Each row, then the group of its hidden value
| -208 |  254 | -105 |  377 |  266 | -331 |   35 |  -34 | -129 | -199 |  -21 |   73 |   48 |  -64 |   49 | -384 |  -52 | -186 |  118 |  105 | -261 |  414 |  352 |  285 |  178 |  -85 |  158 |  171 |   80 | -186 |  382 |   73 | -277 |  159 |  -11 |   95 |   45 | -119 |  -79 |   83 |  238 |  298 |   63 |  110 | -264 | -191 |  -96 |  127 |  356 |  684 |  -89 |  -20 | : <71>
|  -21 |   86 |    6 |   86 |   95 | -224 | -168 | -112 | -164 | -141 |  167 |    8 |  -40 |  268 |  -34 |    1 |   80 |  -62 | -188 |  178 | -176 |   73 |  132 |  416 |  239 | -322 | -205 | -197 |  384 |  242 |   44 |   83 | -397 |  287 | -386 |  300 | -108 | -294 |  -19 | -100 |  -64 |   78 | -177 |   87 | -132 | -149 |  217 |  -35 |   20 | -414 | -336 |  -86 | : <82>
| -149 |  350 | -215 |  453 |   69 | -149 | -235 | -387 | -265 |  142 | -281 | -265 | -241 | -377 | -236 |   -1 |  211 |  -34 |    6 | -121 | -473 |   79 | -117 |  190 |  -19 |  242 |  -80 | -463 |  423 |   54 |  141 | -106 |  -56 |  689 | -273 |  311 |  386 | -347 |  306 |  -42 |  187 |  102 | -198 | -508 | -169 |  -19 |  198 | -125 |  141 |  -11 |  -68 |  320 | : <86>
| -219 | -299 | -174 |  154 |   99 | -176 |    6 | -109 |   78 |  -16 | -500 | -178 | -438 | -108 |  -48 |   15 |    7 | -373 | -314 |  -63 | -487 | -191 | -133 |  -12 |  -29 |  506 |  -15 | -208 |  285 |  -60 |  -72 |  417 |  -10 |  286 |   47 | -237 |   -3 | -233 |   42 | -266 |  -33 | -194 |  226 | -512 |  -64 |   25 |  431 |   77 |  184 |  -40 | -275 |  165 | : <86>
|  137 |   91 |  349 |  359 |  334 | -422 |  228 |  186 | -133 |  -80 |  -25 | -124 |  -94 |  201 |  243 | -133 |  -69 | -288 | -212 |  105 | -306 |  228 |   80 |  387 |  169 |   88 | -250 | -227 |  545 |  229 |  -31 |  -57 | -401 |  395 | -157 |  279 |    4 | -296 |  -85 |  -42 |   21 | -260 |  -20 |   69 | -389 | -142 |  -63 |  147 |  227 |  161 | -514 |   56 | : <75>
| -161 |   49 | -107 |  305 |  197 | -109 |  195 | -238 |   32 | -208 | -176 | -174 | -173 | -232 | -208 |  -29 |  173 |  186 |   60 |   29 | -305 |  -72 | -242 |   72 | -214 |  388 |  -60 | -590 |  399 |   29 | -108 |  -42 | -205 |  232 |  -35 |  104 |   93 |  -27 |   58 | -194 |  -23 |  -40 | -202 | -145 |   90 | -103 |   25 |  -20 |   82 | -559 | -361 |  223 | : <82>
|  -12 | -159 |  146 | -179 |  409 | -198 |  372 | -200 |  498 | -336 |  -73 |  405 |   67 |  -13 |  200 |    9 |  149 |   33 | -124 |  207 |  324 |  121 | -110 |   12 | -426 |  -75 |  260 |  193 |  124 |  -16 | -305 |  -54 |  -88 | -557 |  572 | -265 |   75 |  423 | -364 |  -65 | -243 | -247 |  -16 |  281 |   60 |   -6 | -172 |  291 | -103 |  157 |   46 |  -47 | : <75>
| -312 | -184 | -322 |  293 |  233 | -136 |  166 | -234 | -131 |  -95 | -358 | -182 | -238 | -317 | -265 |   34 | -109 |   47 | -187 |  120 | -590 |   21 | -286 |   86 |   81 |  505 |  198 | -174 |  410 |  -38 |    8 |   19 |  -46 |  454 |   70 |    5 |  245 |  -92 |  119 |  -65 |  -72 |   18 |  -73 | -237 |  -73 |  -29 |  299 |   99 |  171 |    2 | -401 |  355 | : <71>
| -177 |  -91 | -216 | -192 | -149 |  -42 | -147 | -550 |  127 | -250 |  -53 |  580 | -113 |  -32 |   15 |  211 |  189 |   87 | -233 |  315 |  303 |   69 |   24 | -112 |  -28 | -364 |  239 |  538 | -110 |   47 | -141 | -166 |  250 |  -33 |  147 |  -80 |  349 |  225 |  -91 |  120 | -435 |  -34 | -102 | -179 | -156 |   16 |  556 |  141 | -440 |  155 |  258 |  116 | : <71>
|  -98 |  369 |    8 |   64 |  154 | -520 |  129 | -102 |  -15 | -392 |  171 |   77 |  103 | -165 | -256 | -174 |  293 |   -9 |  101 |   89 |   70 |  195 |   33 |  -87 | -251 |   33 | -325 |   66 |  314 |  162 | -158 | -204 | -310 |   -9 | -384 |  100 |  589 |  377 |  217 |  -60 |  195 |   48 | -191 |  253 |  163 | -275 |   43 | -102 | -107 |  507 | -218 | -252 | : <86>
|  -65 |  363 |  -60 |  -97 |  446 | -119 |  -36 |  -15 |  -90 | -382 |   80 |  -84 | -202 |   94 | -147 | -182 |  -33 |  246 |   46 |  154 |  -78 |  103 |  239 |  394 |  -64 |   35 | -364 | -136 |  352 |  306 | -218 | -194 | -255 |   87 | -190 |   97 | -303 | -211 |  -73 | -211 | -163 |  101 | -243 | -229 | -149 | -204 |   32 |   35 |  -33 | -479 | -255 |    9 | : <76>
|  -26 |  261 |   13 | -154 |    3 |  129 |  119 |   10 |  100 |   53 |  104 |  252 |   30 |  203 |  107 |  103 |    6 |  497 |  101 |  -22 |  378 |   74 |   51 |  182 | -427 |   13 |  230 |   24 |  -86 |   84 | -506 | -440 |  106 | -183 |   24 |   42 |  146 |   62 |  -42 |   90 | -262 | -439 |  -95 |   80 | -220 |   96 |  -96 |   91 | -297 | -428 |   -8 |  -73 | : <76>
|  -32 |   76 | -134 |    4 |  368 |  -54 | -344 | -654 |  195 | -112 | -100 |  208 | -150 | -142 |  -22 |  171 |  201 |  156 | -206 |  198 |   57 |   96 |   67 |  379 | -131 | -428 |   39 |  -10 |  236 |  211 |   35 | -152 |   54 |  146 |  238 |  108 | -117 | -151 | -133 |   17 | -398 |  169 | -267 | -361 | -242 | -135 |  137 |  123 | -197 | -303 |  328 |  296 | : <71>
|  -66 |  123 |   63 |  203 |  433 | -342 | -295 | -594 |  194 | -289 |  138 |  292 |  -68 | -272 |  -32 |  299 |  243 |   67 |  130 |  127 |  148 |   29 |  108 | -170 | -317 | -173 |  -51 |   78 | -126 |  164 | -160 |  217 |   54 | -135 |  243 | -209 |   10 |  272 | -251 |  100 | -149 |   58 |   22 |  -31 |  -61 | -221 |   66 |  188 | -162 |  118 |  360 |   51 | : <82>
| -157 | -208 | -192 | -276 |    5 |  135 |   43 | -365 |  382 | -610 | -144 |  324 | -477 |  -73 |  -34 |  -56 |   50 |  178 | -114 |  256 |  297 | -299 |  -32 | -183 | -373 |  138 |  -29 |  214 | -102 |  -56 | -391 |   85 |  176 | -304 |  434 | -349 |  -84 |  271 | -222 | -302 | -496 | -154 |   48 | -289 |   54 |   49 |  402 |  140 | -304 | -511 |  178 |   73 | : <86>
|  116 |  336 |  160 |   45 | -308 |   18 | -236 | -123 |  -86 |   83 |  190 |  132 | -274 |  180 |  107 |  272 |   93 |  251 |   40 |  -46 |  364 | -101 |  114 |   -7 | -298 |  -65 | -149 |  -49 | -104 |  222 | -515 | -232 |  173 |  169 | -243 |  191 |  286 |  -30 |  127 |   62 | -251 | -541 |   -3 | -184 | -301 |  111 |  228 |  -18 | -410 | -504 |  145 |  -37 | : <87>
|   20 |  359 |   62 |  566 | -429 | -168 | -481 | -183 | -341 |   53 |  371 |  -87 | -196 |  106 |   31 |   28 |   47 | -129 |  233 |  -13 |  -33 |   56 |  276 |  107 |  177 | -407 |   -9 | -190 | -110 | -118 |  177 |  418 | -251 |  345 | -387 |  419 |  213 | -164 |  112 |   55 |  318 |    5 |  129 |  216 | -176 |   64 |   82 | -148 |  128 | -175 |  224 | -217 | : <75>
|   80 |  164 |  205 |  130 |   30 |  -46 |  231 |  271 |   43 | -300 |  239 |   23 | -192 |  341 |  316 | -330 | -265 |   27 |  164 |  249 |  187 |  307 |  344 |  391 |  103 | -384 |  203 |   94 |  105 | -155 |  -57 |  182 | -391 | -358 |  249 |  177 | -332 |    8 | -360 | -124 |   39 |  -88 |   77 |  363 | -201 |  103 | -371 |  125 |  210 | -273 |   27 | -250 | : <76>
| -219 |  456 |  122 |  717 |   79 | -535 |   31 |   44 | -189 |  254 |  202 | -162 |  246 | -115 | -173 |   46 |  175 |  158 |  368 | -180 | -142 |  320 |  421 |  102 | -208 |  209 |   51 | -380 | -140 |  -70 |  249 | -127 | -192 |  291 | -380 |  262 |  277 |  163 |  467 |  352 |  162 |  -65 |   89 |  211 |  -67 | -449 | -323 |   98 |  189 |  106 | -324 |  154 | : <82>
| -292 | -262 | -165 |  137 |  110 | -253 |  276 | -254 |   74 | -450 | -330 |  147 | -320 | -285 | -189 |  -53 |  124 |  -82 | -224 |  215 | -307 | -156 | -226 | -256 |  -43 |  559 | -187 |  -37 |  298 |   75 | -155 |   21 |   10 |  258 |   28 | -206 |  244 |  150 |   33 | -167 | -263 |  -48 |  -27 | -352 |   12 | -167 |  570 |   77 |  -62 |    8 | -470 |  271 | : <75>
|   -3 |  287 |  295 |  487 | -187 | -279 |   96 |  178 |  -49 | -314 |  328 |  213 | -129 |  163 |  147 | -451 |   79 |   26 |  148 |  110 |  105 |   10 |  457 |  214 |  -19 |   15 | -484 | -223 |    1 |   64 |  130 |  -84 | -309 |  252 | -317 |  305 |  -85 |  -59 |   91 |   26 | -122 |  -10 |   75 |  155 | -315 | -341 |   15 |  -77 |  101 | -359 | -386 |  -69 | : <82>
| -191 |  285 | -133 | -174 |  308 | -210 | -334 | -569 |  -18 | -172 |   27 |  201 | -109 | -361 | -340 |  305 |  312 |  104 |   -1 |   41 |  107 |  -85 |  -30 | -188 | -362 |  126 |  -62 |   63 |  -23 |  155 | -242 |   74 |   98 |  -98 |  118 | -220 |  332 |  298 |  114 |  -50 |  -93 |   30 |  -75 | -185 |  276 |   22 |  308 |  125 | -159 |    5 |  209 |  142 | : <71>
| -188 |  130 | -146 |  306 |   47 | -232 |  144 |   67 | -120 |  282 | -120 | -238 |   83 |   38 | -139 |   95 |  -22 |  196 |  -16 | -112 | -268 |  236 |   29 |  276 | -126 |  224 |  235 | -224 |  226 |    5 |  -58 | -295 |  -90 |  366 | -334 |  236 |  339 |  -94 |  355 |  153 |    6 | -255 |  -66 |    7 | -190 | -172 |  -63 |   44 |    8 |    0 | -387 |  101 | : <72>
| -206 |  307 |   -2 |  522 | -142 | -568 |  -44 |   89 | -119 |  105 |  318 | -224 |  152 |  -11 | -231 |   -6 |   72 |   16 |  300 |  -39 |  -19 |  368 |  447 |   80 |  -74 | -201 |  144 |  -41 |  -83 | -170 |  244 |  169 | -325 |    6 | -403 |  254 |  337 |  362 |  444 |  216 |  282 |   53 |  135 |  445 |  114 | -365 | -273 |  -23 |  135 |  260 |  -95 | -206 | : <72>
|  -51 |   18 |  -42 |  227 | -174 | -171 |    6 | -415 |  170 | -159 |  -60 |  -38 | -296 | -315 | -248 |  253 |  305 |  228 |   -2 |   -1 |   89 | -244 | -340 | -296 | -504 |  272 | -199 | -323 |  220 |  139 | -438 | -133 |   94 |  197 | -133 |   75 |  589 |  335 |  276 |  -99 | -179 | -346 | -136 | -170 |  106 |  -77 |  253 | -132 | -366 | -403 |   -1 |   93 | : <86>
| -115 |   59 |   58 |  216 |  -97 | -209 |   38 | -362 |  309 |   82 | -229 |  312 |  -18 | -163 |  224 |  244 |  350 | -172 |  162 | -135 |  281 |  122 |   -3 | -412 | -469 |   28 |  473 |  112 | -347 | -293 | -174 |  158 |  234 | -298 |  332 | -277 |  455 |  368 | -117 |  131 |   83 | -400 |  245 |  -89 |  -12 |  108 |  -19 |  221 | -127 |  534 |  421 |   23 | : <75>
|  103 |   94 |  228 |  409 | -105 | -179 |  153 |   -2 |  202 | -124 |  265 |  257 |  -28 |  196 |  387 | -117 | -103 |  171 |  145 |  251 |  355 |  407 |  347 |  294 |  -26 | -623 |  275 |  235 |  -29 |  -65 |    9 | -142 | -125 | -148 |  179 |  301 |  -24 |  156 | -237 |  253 | -188 | -124 |   15 |  337 | -489 | -155 | -341 |   95 | -106 |   32 |  237 | -133 | : <87>
|  219 |  527 |  488 |  350 | -113 | -102 |  -36 |   95 | -144 |  119 |  330 |  136 |  -53 |  202 |  354 | -198 |   93 |  -55 |  147 |    5 |  259 |  208 |  345 |  428 |  -38 | -305 |  -12 | -301 |   60 |  -37 |  106 |  -20 | -328 |   14 |   78 |  450 |    6 | -140 |  -32 |   56 |  110 | -202 |   39 |  285 | -226 |  174 | -358 |   62 |  264 | -353 |   44 |   -4 | : <82>
|  -41 |  -25 |  156 |  359 | -342 | -252 |  237 |  226 |  144 | -164 |  166 |   74 | -189 |  119 |   29 | -317 |   73 |   57 |  -20 |   91 |   41 |  -61 |  112 |  171 |  -86 |   11 | -354 | -286 |  305 |   99 |  -85 |  -10 | -303 |  128 | -369 |  266 |   66 |   67 |  178 |  -78 | -121 | -109 |    6 |  139 | -151 | -267 |   64 | -271 |  -21 | -532 | -449 | -223 | : <76>
|    6 |  534 |  211 |   69 |   -2 | -279 | -221 |   58 | -477 |   99 |  194 |  127 |  -45 |  129 |    6 | -133 |  110 | -234 | -156 |   29 |  -92 |  157 |  311 |  365 |  233 |  -26 | -301 |  -43 |  241 |  211 |  121 |  -95 | -278 |  403 | -368 |  339 |  255 | -288 |  259 |   31 |  104 |  -20 |  -32 |  -20 | -167 |   75 |  256 |   22 |  207 |   93 | -323 |   60 | : <75>
|   15 |  187 |  102 |   18 |  275 | -234 |  -36 |  -66 |  -64 | -535 |  143 |   -9 | -254 |  185 |  -27 | -292 |   65 |  -94 | -113 |  291 |  -84 |   38 |  286 |  391 |  155 | -178 | -482 | -186 |  410 |  225 |   58 |   76 | -462 |  124 | -149 |  200 | -350 | -196 | -118 | -305 | -153 |  179 | -174 |  -70 |  -59 | -216 |  136 |   46 |   97 | -510 | -317 |   15 | : <82>
|  100 |  244 |  233 |  355 | -227 |  -67 |  232 |  142 |   57 | -184 |  223 |  108 |  -41 |  275 |  309 | -409 |    7 |   38 |  147 |  129 |  223 |  235 |  263 |  381 |  -31 | -330 |   89 | -160 |  102 | -193 |  122 | -116 | -373 |  -24 |    2 |  422 |   34 |  -32 |  -86 |  -26 |   46 | -138 |  -25 |  395 | -244 |   -7 | -331 |   -1 |  140 | -255 |  -72 | -146 | : <75>
|   78 | -212 |   30 |  101 |  415 | -184 |  300 |  117 |  214 | -118 | -139 | -170 |  -43 |  251 |  168 | -107 | -161 |    7 | -276 |   99 | -260 |  140 | -172 |  524 |  -76 |  -32 |   27 | -205 |  641 |  175 | -242 |  -99 | -357 |  137 |  -37 |  151 | -120 | -273 | -224 | -163 |  -88 | -251 | -134 |  178 | -329 | -131 | -175 |   49 |   55 | -132 | -391 | -161 | : <72>
|  -40 |  307 |  249 |  310 |  -36 | -251 |  376 |  381 |  -77 |   86 | -151 |   66 |  -72 |  154 |  339 | -533 |   10 | -339 |   -8 |   74 | -115 |  507 |  394 |  488 |  274 | -122 |  125 |  -74 |  364 | -158 |  341 |  -59 | -382 |   15 |   41 |  294 |  -79 | -224 |  -26 |   -4 |  187 |   36 |   42 |  -89 | -293 |   21 | -255 |   54 |  451 |  242 | -317 |   59 | : <76>
|   95 |   -6 |  368 |  310 |    5 | -147 |  332 |   84 |  172 | -140 |  105 |  338 | -183 | -105 |  409 | -225 | -103 | -153 |   57 |  203 |  156 |  197 |  -43 |   70 |  -23 | -144 |  263 |  115 |  193 | -129 | -116 |  292 | -208 | -370 |  565 |   14 |   77 |  233 | -411 |   17 |  113 | -129 |  178 |  371 | -188 |  272 | -256 |   53 |  286 |  186 |  115 | -172 | : <76>
| -157 |  -62 |  -62 |  468 | -120 |  -40 |  -34 | -269 |  223 | -192 |  148 |  283 | -230 | -265 |   76 |  -70 |  -84 |  241 |  238 |  148 |  138 |   10 |  106 |  -57 | -201 | -122 |  291 |  107 | -224 | -209 |   -8 |  269 |   75 | -154 |  378 |  -54 |   11 |  274 | -184 |  144 | -120 |   86 |  188 |  165 | -212 |  -46 |  -55 |  -11 |   29 | -153 |  332 |  -59 | : <87>
|   -9 |  113 |  -95 |  -18 | -317 |   83 | -245 | -420 |   29 | -110 |   85 |   73 | -372 | -134 | -167 |  356 |  211 |  288 |   49 |    5 |  223 | -306 | -304 | -262 | -381 |   28 |  -89 | -188 |   74 |  164 | -604 |   46 |  144 |   40 | -144 |   39 |  428 |  172 |   74 | -146 | -127 | -343 | -114 | -170 |   70 |  211 |  380 | -187 | -426 | -670 |  225 | -109 | : <87>
|  -23 |  385 |  202 |  280 | -242 | -170 | -324 |  -21 |  -71 |  229 |  296 |  134 | -149 |  108 |   80 |  137 |   28 |  145 |  158 | -115 |  346 |   19 |  532 |   81 | -295 |  -61 |  -14 |   40 | -443 |  -18 |  -80 |    4 |  136 |   65 |  -85 |  113 |  116 |   98 |  291 |  245 | -187 | -333 |  291 |   -8 | -246 |  -78 |   -2 |  118 |  -96 | -254 |  203 |   36 | : <72>
|   -6 | -152 |  251 |  342 |   36 | -319 |  453 |   65 |  389 | -343 |  104 |  240 | -115 |  -68 |  256 | -118 |  -94 |   42 |  141 |  180 |  291 |  143 |   63 | -193 | -361 |   54 |  208 |  250 |  -92 | -176 | -264 |   94 |  -57 | -398 |  430 | -151 |  201 |  569 | -223 |   86 | -115 | -344 |  257 |  434 | -143 | -113 | -262 |  183 |  -30 |  329 |   60 | -173 | : <72>
|  -49 |  197 |  124 |  -27 |  230 | -280 |   -5 |   56 |  -61 | -323 |  257 |  242 |   39 |  389 |   83 | -177 |   20 |   55 | -111 |  264 |   99 |  197 |  511 |  439 |  143 | -294 | -271 |  100 |  100 |  237 |   59 | -177 | -311 |   79 | -241 |  172 | -309 | -141 |  -68 |   16 | -324 |   58 |  -95 |   93 | -259 | -348 |  110 |  172 |  -52 | -277 | -380 |  -10 | : <82>
| -169 |  222 |   -5 |  208 | -374 | -275 | -260 | -322 |  -13 |  271 |   62 |  177 |  -72 | -150 |  -53 |  419 |  304 |  -66 |  175 |  -57 |  257 |  179 |  161 | -318 | -166 | -277 |  369 |  144 | -270 | -124 |  -95 |  270 |  153 | -192 |  -43 |  -30 |  490 |  398 |  197 |  217 |  108 | -176 |  157 |  -83 |  115 |   92 |  148 |   18 | -177 |  183 |  403 |  -46 | : <76>
|  -85 |  210 |  -87 |  174 | -142 |  105 | -102 | -252 |  -60 |  -73 |  -25 |  -14 | -380 | -344 | -209 |  -13 |  116 |  234 |   74 | -103 |  -63 | -345 | -305 |  -83 | -399 |  489 | -158 | -415 |  176 |   34 | -355 |   32 |   40 |  218 |   -8 |   51 |  384 |   10 |  180 | -193 |   27 | -191 |  -31 | -165 |   59 |  232 |  233 | -194 |   -1 | -578 |  -27 |   46 | : <72>
| -260 | -129 |   53 |  594 |    6 | -433 |  131 |  -71 |   32 | -496 |  377 |  163 | -284 | -386 | -172 |  -57 | -243 |  159 |  295 |  343 |  -23 |   27 |  198 | -341 |   -9 |  145 |    7 |  273 | -185 | -101 |  -38 |  508 |  -98 | -187 |  262 | -170 |   63 |  663 |  -66 |  156 |  -83 |  182 |  311 |  412 |   11 | -269 |   51 |   53 |  127 |   86 |  -30 |  -99 | : <76>
|   28 |   50 |  131 |  -11 |   47 | -252 |  -25 | -194 |  255 | -447 |  301 |  505 |  -80 |   88 |  184 |  -24 |   26 |  114 |   12 |  287 |  482 |  109 |  260 |  -49 | -221 | -397 |  -72 |  528 | -155 |  128 | -283 |  -64 |   19 | -279 |  136 |  -80 |  113 |  361 | -247 |  113 | -310 | -112 |   59 |  250 | -269 | -181 |  107 |  112 | -333 |  238 |  254 | -254 | : <72>
|  -76 |  319 |  174 |  215 | -128 | -219 | -306 |  -88 |   21 |   42 |  426 |  419 |  -79 |   62 |   18 |  200 |   16 |  441 |  147 |  -14 |  481 |  -70 |  550 |  -33 | -421 |   20 | -243 |  252 | -553 |  239 | -297 | -283 |  321 |  110 | -187 |   -4 |  114 |  228 |  260 |  404 | -523 | -315 |  222 |  -22 | -428 | -345 |  187 |  108 | -405 | -258 |   98 |   26 | : <87>
|  117 |  209 |  306 |   18 | -239 |  -78 | -180 |  267 |  -72 |   62 |  237 |   79 | -276 |  380 |  319 |  -84 | -128 | -291 |    7 |  -91 |  250 |  -74 |  349 |  121 | -104 |  -70 |    8 |   85 | -221 | -131 | -214 |  473 | -164 | -208 |   46 |  -24 |  -39 |  -74 |  -77 | -126 |  144 | -453 |  445 |  233 | -124 |  309 |    4 |   97 |  186 | -129 |  115 | -352 | : <72>
|   20 |   84 |  278 |  -87 |  233 | -282 |  -26 | -321 |  270 | -380 |  115 |  516 | -220 | -196 |  128 |   89 |  172 |  -67 |  -61 |  196 |  441 |  -65 |  122 | -259 | -400 |   29 | -144 |  364 | -157 |  118 | -335 |   98 |  128 | -369 |  493 | -316 |  173 |  483 | -197 |    7 | -308 | -218 |  173 |    2 |   -9 |    7 |  170 |  259 | -174 |  228 |  278 |   43 | : <71>
|  -52 |  137 |  196 |  128 | -113 | -289 | -100 |  254 |  -28 |  -22 |  305 |  203 |  -22 |  363 |  162 | -348 |  -71 | -219 | -137 |  113 |  125 |  141 |  614 |  488 |  141 | -320 | -100 |  139 |  -55 |  -65 |  308 |  212 | -356 |  -26 | -120 |  185 | -197 |  -82 |  122 |   35 |  -81 |   43 |  250 |  325 | -172 | -163 |  -11 |   71 |  261 |  -97 | -210 | -184 | : <71>
|  232 |  504 |  545 |  344 |  -63 | -159 |   91 |  228 | -167 |  140 |  -66 |   17 | -224 |  221 |  488 | -391 |  200 | -496 |  -20 |  -94 |  -27 |  203 |  311 |  442 |  114 |  -42 | -203 | -484 |  334 |  -38 |  201 |   73 | -399 |  186 |   22 |  383 | -100 | -462 |  -77 | -162 |  252 | -237 |   81 | -185 | -282 |  235 | -205 |   58 |  464 | -165 | -185 |  116 | : <82>
| -282 | -289 | -383 |  -74 |   99 |   15 |  -95 | -426 |  381 | -585 |  -25 |  213 | -310 |  -58 | -149 |  152 |  -72 |  341 |   94 |  184 |  203 | -245 |   37 | -324 | -442 |  112 |  153 |  333 | -390 | -113 | -425 |  207 |  252 | -267 |  250 | -460 |  -70 |  359 | -235 | -111 | -414 | -139 |  158 |  -76 |  -28 | -188 |  327 |  179 | -401 | -245 |  270 |  -98 | : <86>
| -247 |   13 | -139 | -181 | -147 |  -38 |  181 | -218 |  290 | -245 |  103 |  498 |   22 |  -73 |   -8 |  126 |  113 |  303 |  205 |  176 |  516 |  134 |   52 | -317 | -375 | -161 |  523 |  471 | -354 | -212 | -353 |   18 |  158 | -676 |  353 | -302 |  309 |  665 | -158 |  100 | -158 | -152 |   75 |  252 |  170 |   98 |   38 |  137 | -293 |   91 |  298 | -188 | : <76>
|   12 | -136 |  201 |  398 | -212 | -356 |  260 |  -75 |  308 |   37 | -110 |  271 |  -44 |   24 |  425 |   -3 |  112 | -323 |  -14 |  145 |  194 |  424 |  114 |  -45 |    7 | -477 |  476 |  289 |   60 | -227 |   64 |  183 |  -68 | -255 |  282 |   55 |  285 |  289 | -223 |  187 |   65 | -203 |  173 |  156 | -266 |   -1 | -157 |  103 |    0 |  636 |  264 | -136 | : <87>
|  -97 |  179 |  -71 |  -38 |  260 | -257 | -115 | -399 |   10 |  192 | -322 |   69 |  -52 | -235 |    2 |  381 |  283 | -211 |  -80 |  -72 |  -82 |  248 | -163 | -109 | -165 |  -32 |  327 |   80 |  226 |   70 | -238 |   82 |   97 |  -63 |  130 | -151 |  420 |   55 |  -70 |   26 |  165 | -177 |  -54 | -346 |    4 |  191 |  145 |  140 |  -71 |  541 |  248 |   83 | : <87>
|  -75 |   45 | -137 |  450 |  199 | -148 | -252 | -647 |  216 | -323 |  136 |  126 | -257 | -436 | -172 |  270 |   72 |  500 |  210 |  138 |   89 | -100 |  -97 | -161 | -444 |  -28 | -100 |  -40 |  -35 |  199 | -322 |  -98 |  226 |  202 |  103 |    3 |  191 |  251 |  -82 |  154 | -325 |    8 | -117 | -123 | -293 | -307 |  101 |  -32 | -385 | -239 |  376 |   97 | : <72>
|  -38 |  393 |   86 |   -3 |   61 | -286 | -146 |   94 | -350 |  113 |  267 |  -11 |   34 |  296 |   -8 |  104 | -127 |   26 |  -67 |  143 |   82 |  400 |  487 |  398 |  195 | -325 |  137 |  286 |   21 |   96 |   36 | -149 | -183 |  108 | -202 |  287 |  134 |  -25 |  214 |  182 |  -78 | -129 |    2 |  170 | -182 |  -36 |    9 |  234 |   11 |  119 | -106 |   29 | : <72>
